Where the symbols take the units:
ρ: Z553->Z290, Z322->Z258, Z964->Z461, Z16->Z117, Z259->Z899, Z847->Z753, Z345->Z524, Z269->Z12, Z97->Z441, Z205->Z278, Z992->Z553, Z66->Z87, Z442->Z598, Z618->Z259, Z77->Z885, Z52->Z442, Z289->Z446, Z524->Z948, Z117->Z527, Z499->Z673, Z236->Z262, Z563->Z964, Z402->Z137, Z995->Z236, Z257->Z269, Z446->Z80, Z899->Z618, Z141->Z745, Z623->Z631, Z621->Z141, Z722->Z97, Z666->Z239, Z530->Z49, Z239->Z730, Z723->Z205, Z278->Z723, Z461->Z563, Z441->Z722, Z290->Z992, Z941->Z499, Z760->Z172, Z80->Z289, Z753->Z749, Z137->Z233, Z262->Z995, Z450->Z727, Z749->Z847, Z298->Z206, Z784->Z152, Z745->Z621, Z216->Z346, Z730->Z666, Z527->Z16, Z83->Z784, Z87->Z207, Z12->Z257, Z432->Z216, Z551->Z760, Z738->Z530, Z999->Z322, Z778->Z450, Z206->Z739, Z885->Z169, Z673->Z941, Z207->Z66, Z776->Z988, Z152->Z83, Z988->Z980, Z631->Z497, Z49->Z738, Z727->Z778, Z169->Z77, Z233->Z402, Z980->Z776, Z739->Z298, Z172->Z551, Z598->Z52, Z497->Z623, Z346->Z432, Z948->Z345, Z258->Z999
σ: Z553->Z77, Z322->Z117, Z964->Z446, Z16->Z97, Z259->Z753, Z847->Z738, Z345->Z553, Z269->Z784, Z97->Z999, Z205->Z207, Z992->Z169, Z66->Z141, Z442->Z760, Z618->Z847, Z77->Z345, Z52->Z551, Z289->Z298, Z524->Z290, Z117->Z441, Z499->Z52, Z236->Z432, Z563->Z289, Z402->Z988, Z995->Z346, Z257->Z83, Z446->Z206, Z899->Z749, Z141->Z278, Z623->Z233, Z621->Z205, Z722->Z258, Z666->Z262, Z530->Z259, Z239->Z995, Z723->Z87, Z278->Z66, Z461->Z80, Z441->Z322, Z290->Z885, Z941->Z598, Z760->Z673, Z80->Z739, Z753->Z530, Z137->Z980, Z262->Z216, Z450->Z269, Z749->Z49, Z298->Z563, Z784->Z450, Z745->Z723, Z216->Z666, Z730->Z236, Z527->Z722, Z83->Z778, Z87->Z745, Z12->Z152, Z432->Z730, Z551->Z499, Z738->Z618, Z999->Z16, Z778->Z257, Z206->Z964, Z885->Z524, Z673->Z442, Z207->Z621, Z776->Z623, Z152->Z727, Z988->Z631, Z631->Z402, Z49->Z899, Z727->Z12, Z169->Z948, Z233->Z776, Z980->Z497, Z739->Z461, Z172->Z941, Z598->Z172, Z497->Z137, Z346->Z239, Z948->Z992, Z258->Z527
δ: Z553->Z345, Z322->Z441, Z964->Z206, Z16->Z999, Z259->Z530, Z847->Z618, Z345->Z77, Z269->Z450, Z97->Z16, Z205->Z621, Z992->Z948, Z66->Z278, Z442->Z673, Z618->Z738, Z77->Z553, Z52->Z499, Z289->Z563, Z524->Z885, Z117->Z322, Z499->Z551, Z236->Z730, Z563->Z298, Z402->Z631, Z995->Z239, Z257->Z778, Z446->Z964, Z899->Z49, Z141->Z66, Z623->Z776, Z621->Z207, Z722->Z527, Z666->Z216, Z530->Z753, Z239->Z346, Z723->Z745, Z278->Z141, Z461->Z739, Z441->Z117, Z290->Z524, Z941->Z172, Z760->Z442, Z80->Z461, Z753->Z259, Z137->Z497, Z262->Z666, Z450->Z784, Z749->Z899, Z298->Z289, Z784->Z269, Z745->Z87, Z216->Z262, Z730->Z432, Z527->Z258, Z83->Z257, Z87->Z723, Z12->Z727, Z432->Z236, Z551->Z52, Z738->Z847, Z999->Z97, Z778->Z83, Z206->Z446, Z885->Z290, Z673->Z760, Z207->Z205, Z776->Z233, Z152->Z12, Z988->Z402, Z631->Z988, Z49->Z749, Z727->Z152, Z169->Z992, Z233->Z623, Z980->Z137, Z739->Z80, Z172->Z598, Z598->Z941, Z497->Z980, Z346->Z995, Z948->Z169, Z258->Z722
ζ: Z553->Z269, Z322->Z621, Z16->Z723, Z259->Z236, Z847->Z346, Z345->Z450, Z269->Z551, Z97->Z87, Z205->Z233, Z992->Z257, Z66->Z988, Z618->Z995, Z77->Z784, Z524->Z727, Z117->Z205, Z236->Z461, Z995->Z964, Z257->Z172, Z899->Z262, Z141->Z631, Z621->Z623, Z722->Z66, Z666->Z298, Z530->Z730, Z239->Z206, Z723->Z137, Z278->Z402, Z441->Z207, Z290->Z12, Z753->Z432, Z262->Z563, Z450->Z52, Z749->Z216, Z784->Z499, Z745->Z497, Z216->Z289, Z730->Z739, Z527->Z278, Z83->Z941, Z87->Z980, Z12->Z760, Z432->Z80, Z738->Z239, Z999->Z745, Z778->Z598, Z885->Z152, Z207->Z776, Z152->Z673, Z49->Z666, Z727->Z442, Z169->Z83, Z346->Z446, Z948->Z778, Z258->Z141
γ: Z964->Z995, Z269->Z553, Z205->Z117, Z66->Z722, Z442->Z727, Z52->Z450, Z289->Z216, Z499->Z784, Z236->Z259, Z563->Z262, Z402->Z278, Z995->Z618, Z257->Z992, Z446->Z346, Z141->Z258, Z623->Z621, Z621->Z322, Z666->Z49, Z239->Z738, Z723->Z16, Z278->Z527, Z461->Z236, Z941->Z83, Z760->Z12, Z80->Z432, Z137->Z723, Z262->Z899, Z450->Z345, Z298->Z666, Z784->Z77, Z745->Z999, Z216->Z749, Z730->Z530, Z83->Z169, Z87->Z97, Z12->Z290, Z432->Z753, Z551->Z269, Z778->Z948, Z206->Z239, Z673->Z152, Z207->Z441, Z776->Z207, Z152->Z885, Z988->Z66, Z631->Z141, Z727->Z524, Z233->Z205, Z980->Z87, Z739->Z730, Z172->Z257, Z598->Z778, Z497->Z745, Z346->Z847
ξ: Z553->Z749, Z322->Z290, Z964->Z776, Z16->Z77, Z259->Z722, Z847->Z322, Z345->Z899, Z269->Z216, Z97->Z345, Z205->Z152, Z992->Z753, Z66->Z778, Z442->Z964, Z618->Z441, Z77->Z49, Z52->Z563, Z289->Z497, Z524->Z618, Z117->Z885, Z499->Z298, Z236->Z66, Z563->Z980, Z402->Z941, Z995->Z207, Z257->Z432, Z446->Z623, Z899->Z97, Z141->Z257, Z623->Z760, Z621->Z12, Z722->Z948, Z666->Z723, Z530->Z527, Z239->Z205, Z723->Z784, Z278->Z83, Z461->Z988, Z441->Z524, Z290->Z847, Z941->Z739, Z760->Z446, Z80->Z631, Z753->Z258, Z137->Z499, Z262->Z87, Z450->Z262, Z749->Z999, Z298->Z137, Z784->Z666, Z745->Z269, Z216->Z745, Z730->Z278, Z527->Z169, Z83->Z730, Z87->Z450, Z12->Z346, Z432->Z141, Z551->Z289, Z738->Z117, Z999->Z553, Z778->Z236, Z206->Z233, Z885->Z738, Z673->Z206, Z207->Z727, Z776->Z442, Z152->Z239, Z988->Z598, Z631->Z172, Z49->Z16, Z727->Z995, Z169->Z530, Z233->Z673, Z980->Z52, Z739->Z402, Z172->Z80, Z598->Z461, Z497->Z551, Z346->Z621, Z948->Z259, Z258->Z992

In the rows, 65 stands for zero.

The rows follow the links: the fewer symbols apart two units are, the more alike their rows tend to be.

Each row is also shifted at random along 3 hidden directions that mean nothing.

Some units, each with a row of numbers:
Z999 -> 84 68 42 64 60 60 55 46 74 70 58 80 66 67 50 58 75 65 66 54 85 66 60 57 52 57 79
Z784 -> 38 56 97 73 68 67 47 41 80 65 50 49 42 68 58 69 43 94 61 65 45 29 78 42 70 42 34
Z621 -> 52 55 51 52 60 43 70 67 65 59 66 77 71 47 48 83 78 83 44 69 56 65 64 46 60 54 74
Z233 -> 51 50 55 52 62 56 82 85 79 66 63 47 50 91 74 57 78 56 79 59 78 49 80 79 60 83 75
Z16 -> 87 57 52 67 51 78 68 39 81 91 74 62 49 71 55 70 51 77 53 57 78 65 71 42 67 86 74
Z152 -> 50 57 83 58 53 58 83 84 75 61 80 53 62 72 66 75 55 77 52 65 41 51 76 61 69 53 49
Z778 -> 60 67 82 81 60 66 57 78 60 40 71 72 96 66 56 73 71 60 58 61 32 61 43 68 74 69 65
Z278 -> 65 62 52 71 53 76 63 76 67 42 97 63 73 85 54 84 87 71 62 59 49 64 65 69 70 102 82
Z80 -> 53 74 50 65 84 75 72 72 55 63 75 84 86 48 58 74 70 60 76 63 74 86 52 73 53 48 51
Z899 -> 77 72 69 84 79 62 62 43 71 78 36 58 62 49 85 54 49 77 78 69 57 87 54 64 58 53 62
Z553 -> 75 79 72 69 50 75 56 57 66 75 59 72 66 72 44 45 77 42 82 58 67 62 37 62 59 33 57
Z964 -> 74 64 74 58 69 53 73 79 56 62 45 48 41 59 96 46 64 56 77 83 78 71 73 80 61 66 71
Z141 -> 64 72 48 67 66 59 70 64 58 48 88 84 92 62 36 85 78 76 66 65 45 77 52 57 59 62 67
Z980 -> 88 38 61 79 92 60 63 49 72 71 50 76 58 74 62 55 45 88 50 69 77 78 56 47 65 64 67
Z239 -> 38 69 73 64 69 53 75 74 77 64 69 48 61 53 71 88 71 84 74 77 37 72 76 64 70 58 53
Z442 -> 59 55 86 61 79 48 79 81 57 64 43 57 67 75 77 42 46 58 50 64 65 62 70 62 65 40 56
Z206 -> 38 67 69 58 77 61 75 88 71 64 61 48 47 71 81 51 78 53 94 66 73 63 84 84 54 65 56
Z618 -> 65 77 67 66 80 52 79 67 60 82 48 48 71 46 85 56 54 70 60 69 58 89 70 71 59 60 66
Z551 -> 58 61 70 68 70 69 47 58 73 67 52 74 51 68 55 52 68 58 73 67 90 44 59 69 63 31 59
Z666 -> 74 81 60 64 48 71 43 65 75 62 77 52 44 61 73 83 81 70 74 79 76 55 80 57 62 79 68
Z499 -> 64 58 73 71 75 79 62 69 97 68 69 62 61 86 57 55 61 60 84 60 59 56 58 45 65 51 39
Z673 -> 56 54 77 66 74 68 85 90 79 81 89 64 67 79 70 63 60 59 55 54 61 67 63 57 74 51 37
Z346 -> 59 67 63 51 64 50 70 67 65 67 74 76 70 31 59 93 60 84 48 81 67 71 75 52 55 52 62
Z236 -> 56 76 82 77 71 64 43 71 50 36 55 55 75 60 84 64 78 67 71 74 43 66 67 98 64 87 85
Z527 -> 58 66 52 65 70 78 71 50 63 75 61 52 58 92 51 52 57 67 68 40 67 59 78 81 76 89 74
Z461 -> 63 63 63 74 96 69 61 70 55 55 53 61 65 66 84 67 60 60 74 66 72 83 56 84 62 72 55
Z258 -> 56 70 33 67 60 68 64 50 56 56 70 71 85 63 35 61 72 61 72 52 67 67 64 72 64 69 82

The symbols that take the first to the second take the third to the fourth, perhaps in another order. What is the fourth?
Answers are names.
A 45 59 51 66 65 59 53 51 63 48 69 82 78 62 40 76 66 85 46 54 61 52 73 70 63 75 83
B 72 58 72 73 59 54 41 50 69 49 32 60 56 75 67 56 61 92 56 72 63 53 64 59 57 73 82
C 66 58 58 86 90 62 79 51 52 67 47 63 94 73 53 54 59 74 67 43 37 89 51 56 69 78 65
D Z16

A 51 78 71 55 45 71 86 80 75 73 60 46 61 88 64 53 74 39 80 51 41 55 59 78 66 58 51
B 31 72 86 74 63 66 52 64 65 49 63 50 63 90 65 72 70 62 65 60 41 33 73 83 77 81 56
C 62 70 72 49 43 62 68 90 64 53 78 78 74 56 65 78 76 56 60 74 56 63 69 62 67 48 60
D Z172

A 64 74 69 46 49 53 69 60 54 72 68 58 63 62 55 52 59 44 62 68 72 52 75 77 62 40 75
B 69 69 80 83 68 80 62 65 48 74 61 63 81 80 68 56 48 49 69 47 49 69 51 82 80 69 58
C 43 63 62 80 83 67 61 57 56 68 81 63 66 51 65 89 61 95 58 69 50 64 82 68 72 76 54
D Z216

A 64 87 66 63 40 66 74 90 77 52 93 51 59 55 89 93 99 60 65 86 54 67 72 72 57 78 67
B 49 67 63 42 56 55 57 71 55 59 68 65 50 35 77 81 74 74 51 94 73 45 84 86 55 64 84
C 53 45 46 41 77 52 83 67 63 60 61 76 67 67 48 61 71 63 63 59 86 66 65 68 58 51 75
D Z776

A 85 84 84 77 54 70 63 59 76 77 57 68 86 70 66 57 58 62 75 55 41 87 30 37 68 41 45
B 67 73 67 82 66 91 78 64 62 83 78 57 69 82 57 76 51 51 55 53 62 54 71 69 80 74 50
C 56 53 67 53 62 37 81 73 70 50 49 51 74 63 64 60 77 81 56 66 36 68 57 52 57 71 77
D Z723

A 47 60 86 64 55 58 82 77 72 71 73 59 61 66 56 88 56 67 53 59 45 46 81 58 75 50 43
B 87 51 76 52 47 63 69 95 59 60 71 61 53 80 81 51 66 31 48 65 87 58 75 80 72 77 73
C 69 73 83 66 61 59 42 59 67 51 43 59 57 67 84 68 76 70 67 84 57 61 63 68 54 74 68
D Z289

A 105 66 57 54 64 59 71 71 51 100 71 59 61 31 99 72 48 64 38 80 92 91 84 60 71 75 78
B 88 52 58 55 50 36 70 72 59 50 67 64 68 54 71 79 62 75 39 77 54 74 67 47 66 81 84
C 98 60 62 74 64 70 63 46 69 74 49 62 64 69 67 61 56 66 59 55 77 77 54 44 61 81 87
D Z450

A 95 54 68 73 52 61 59 52 73 48 64 74 69 69 66 77 69 80 51 76 53 67 57 43 59 80 81
B 39 67 86 52 52 47 65 78 56 55 57 64 79 52 50 73 61 65 64 67 42 54 65 60 71 38 56
C 60 48 55 65 52 68 51 47 79 55 65 53 47 78 64 73 63 93 61 64 66 44 86 50 65 83 77
D Z727

A 68 66 51 77 80 81 79 82 71 70 95 79 68 68 77 80 79 54 79 65 77 83 66 78 71 84 49
B 58 77 86 85 67 52 49 60 71 50 45 68 72 56 83 67 89 80 81 79 39 74 41 52 53 57 56
C 43 56 63 53 60 53 81 64 86 55 64 51 48 75 49 80 74 88 56 60 37 56 70 47 61 71 71
D Z722

A 61 50 65 74 90 63 52 67 50 48 44 53 69 94 66 36 65 73 61 49 67 54 70 88 70 82 86
B 84 52 53 56 61 60 67 60 80 63 70 66 39 90 73 61 70 64 75 66 99 55 73 66 59 89 69
C 74 74 71 87 95 77 69 52 47 85 59 62 77 49 77 64 45 73 54 61 72 89 71 70 74 69 68
D Z49

A 81 90 88 76 28 77 33 66 63 62 42 51 43 92 75 37 66 23 74 61 70 48 54 88 58 74 89
B 78 85 48 63 58 76 62 48 73 81 74 70 58 47 62 73 79 51 83 65 76 78 49 63 59 55 66
C 54 70 73 41 55 64 73 88 63 52 61 71 62 71 60 46 78 30 77 63 63 50 52 77 68 39 60
D Z206

A 79 78 57 61 51 79 60 65 45 72 88 80 70 64 52 68 62 40 58 57 84 52 69 91 75 74 69
B 61 88 66 53 41 80 54 57 66 70 58 72 66 71 44 52 76 42 85 67 65 56 35 63 61 35 53
C 59 71 48 41 62 54 85 53 71 80 55 65 68 56 47 56 54 62 59 52 68 73 71 64 67 55 83
D Z258

A 75 65 55 56 48 80 59 46 81 75 63 53 42 80 58 59 72 69 72 62 90 49 81 65 56 86 88
B 57 58 80 55 52 55 75 70 62 65 77 62 46 57 66 83 51 84 42 71 64 48 87 57 81 73 53
C 53 62 96 56 49 49 59 74 54 54 46 48 63 63 77 63 49 71 47 71 45 52 85 67 69 52 69
D Z461

A 69 53 68 64 63 76 63 67 75 62 74 90 64 69 55 58 58 50 65 61 80 60 49 48 64 33 45
B 48 52 59 61 85 64 80 70 77 85 74 58 44 52 91 72 66 77 57 72 76 72 94 61 70 65 46
C 42 74 58 52 67 65 74 86 67 60 60 72 64 55 79 52 83 48 88 80 81 59 68 86 53 57 59
D Z402

A 71 65 77 84 81 60 53 71 73 61 43 59 58 63 86 51 74 70 84 79 87 73 44 76 54 57 63
B 79 36 67 51 73 48 81 80 66 62 52 65 65 71 70 53 60 56 53 64 72 78 67 74 61 70 83
C 63 47 51 59 78 60 58 46 80 65 51 79 58 65 51 55 68 81 58 61 93 69 60 50 59 49 65
D Z760

A 90 45 54 79 81 65 63 57 53 63 60 67 77 74 66 64 51 69 50 56 78 71 65 71 71 82 75
B 82 52 87 77 67 67 42 54 65 63 44 57 48 78 84 49 39 66 47 68 91 51 75 65 75 64 67
C 60 88 47 36 51 59 69 68 62 84 55 61 51 52 65 49 69 45 74 70 78 64 71 84 58 60 81
D Z258

